Below are the code and all the weights of a small trained network. Each question names an input and a class and asks about switching units off, where a switched-off unit gives its printed mean instead of its output.

import numpy as np


def w(rows, s, z=0):
    codes = np.array(rows[::2]) - 128.0
    scale = np.full(codes.shape[1], s)
    scale[-1] = z or s
    return codes * scale


def f(y):
    return y / 2 * (1 + np.tanh(0.7978845608 * (y + 0.044715 * y**3)))


def log_softmax(a):
    a = a - a.max(-1, keepdims=True)
    return a - np.log(np.exp(a).sum(-1, keepdims=True))


def net(x, mask):
    res = np.array(x, float).reshape(1, 5) / 4 @ E
    y = f(res @ A[0][:, :-1].T + A[0][:, -1])
    res = res + np.where(mask, y, B[0][:, -1]) @ B[0][:, :-1]
    return log_softmax(res[-1] @ U[:, :-1].T + U[:, -1])


A, B = {}, {}
E = w([
[187,205,197,215,215,73],'x0',
[235,152,116,88,56,105],'x1',
[134,118,254,111,130,209],'x2',
[85,59,188,145,101,13],'x3',
[175,46,126,119,240,163],'x4',
],0.0094)
A[0] = w([
[152,210,89,142,206,146,241],'N0',
[63,31,77,103,177,167,131],'N1',
[154,53,181,94,111,179,176],'N2',
[120,198,64,141,14,107,217],'N3',
[54,94,182,124,174,164,157],'N4',
[97,98,169,67,54,97,184],'N5',
[109,145,187,238,86,104,219],'N6',
[71,170,79,159,103,73,226],'N7',
[150,63,137,66,160,122,250],'N8',
[115,162,72,44,99,194,202],'N9',
[144,109,104,54,180,186,216],'N10',
[197,124,122,216,197,89,231],'N11',
[110,106,204,83,162,217,197],'N12',
[114,201,123,239,186,110,212],'N13',
[98,92,90,79,24,60,173],'N14',
[143,146,148,95,41,66,184],'N15',
[100,43,174,134,48,249,182],'N16',
[87,133,199,105,33,232,253],'N17',
[135,18,128,60,194,204,200],'N18',
[201,101,20,117,182,97,250],'N19',
[60,56,112,111,90,158,226],'N20',
[139,183,123,139,47,126,195],'N21',
],0.011,0.006)
B[0] = w([
[124,120,227,154,102,209,228],'N0',
[26,86,85,145,166,182,204],'N1',
[209,90,53,76,197,101,186],'N2',
[122,167,106,44,53,144,254],'N3',
[112,103,152,104,193,113,199],'N4',
[151,166,49,126,136,1,201],'N5',
[127,201,186,96,102,54,230],'N6',
[31,147,178,74,53,104,229],'N7',
[192,25,120,160,194,109,191],'N8',
[122,126,60,91,103,177,217],'N9',
[160,66,129,126,177,196,195],'N10',
[140,101,239,215,116,109,239],'N11',
[174,159,149,78,251,117,213],'N12',
[72,167,234,145,120,143,249],'N13',
[87,97,21,80,60,32,229],'N14',
[164,177,81,151,56,51,208],'N15',
[154,172,59,18,199,124,214],'N16',
[147,246,62,51,152,152,236],'N17',
[138,56,58,146,224,151,221],'N18',
[125,44,179,158,56,145,231],'N19',
[63,100,72,82,122,125,214],'N20',
[148,203,105,103,50,130,204],'N21',
],0.0088,0.013)
U = w([
[95,203,254,166,139,104,211],'0',
[86,128,44,84,39,40,200],'1',
[237,196,151,176,107,60,68],'2',
[62,38,67,148,152,183,6],'3',
[185,128,58,63,213,144,48],'4',
[208,36,127,178,157,169,216],'5',
[143,192,82,88,57,240,216],'6',
],0.01,0.0026)

Each question gives the input, the list of numbers given to net, and the class t.
The units are the neurons (one row each of A and B). Each row of codes is followed by its name. A weight is (code - 128) times the scale printed after its matrix; where a second scale follows, it is the last column's (A, B and U).
mask holds one flag per neuron, in row order. A switched-off neuron (its flag False) gives its mean, the last column of its row in B, instead of its output. The means were averaged over made-up inputs and are rounded, as every weight is.
A unit's drop is (log p(t) with every unit on - log p(t) with that unit switched off) / (log p(t) with every unit on - log p(t) with every unit switched off).
The circuit of an input: a set's keep is (log p(t) with only the set's units on - log p(t) with every unit switched off) / (log p(t) with every unit on - log p(t) with every unit switched off). Starting from the 12 units with the biggest drops (on a tie, the unit counted first), units are removed one at a time, each time the one whose removal leaves the highest keep (on an exact tie, the one counted first), for as long as the keep stays at least 0.8.
units of the circuit, in order: the units of the circuit, biggest drop first
most important unit: the unit with the biggest drop
k most important neurons: the k neurons with the biggest drops, biggest first
drop when u is switched off: that unit's drop, to one decimal
input [1,-2,-6,-3,-3], class 6: units of the circuit, in order : [N5, N0]
input [4,8,-2,1,-1], class 2: units of the circuit, in order : [N20, N11]
input [2,7,-6,-5,3], class 6: most important unit : N18
input [-2,-6,3,7,8], class 4: 2 most important neurons : [N12, N2]
input [-4,4,-3,-1,8], class 5: units of the circuit, in order : [N8, N19]
input [-8,-2,-1,-1,6], class 4: 2 most important neurons : [N16, N2]
input [4,6,4,-2,0], class 2: units of the circuit, in order : [N1, N20]
input [-7,6,5,-6,-4], class 4: 2 most important neurons : [N16, N2]
input [-1,-7,1,0,2], class 3: 2 most important neurons : [N1, N5]
input [6,-5,4,-4,5], class 0: 2 most important neurons : [N13, N11]
input [-2,-7,2,-3,-7], class 6: 3 most important neurons : [N17, N14, N15]
input [6,1,1,4,7], class 0: 2 most important neurons : [N11, N13]
input [-4,-1,-7,-8,-6], class 6: 2 most important neurons : [N9, N5]
input [7,-7,-3,-5,6], class 0: most important unit : N13
input [-1,7,8,7,0], class 4: drop when N16 is switched off : 0.2
input [-8,-7,-3,1,3], class 3: drop when N1 is switched off : 0.3
input [1,-3,-4,1,6], class 5: drop when N11 is switched off : 0.1
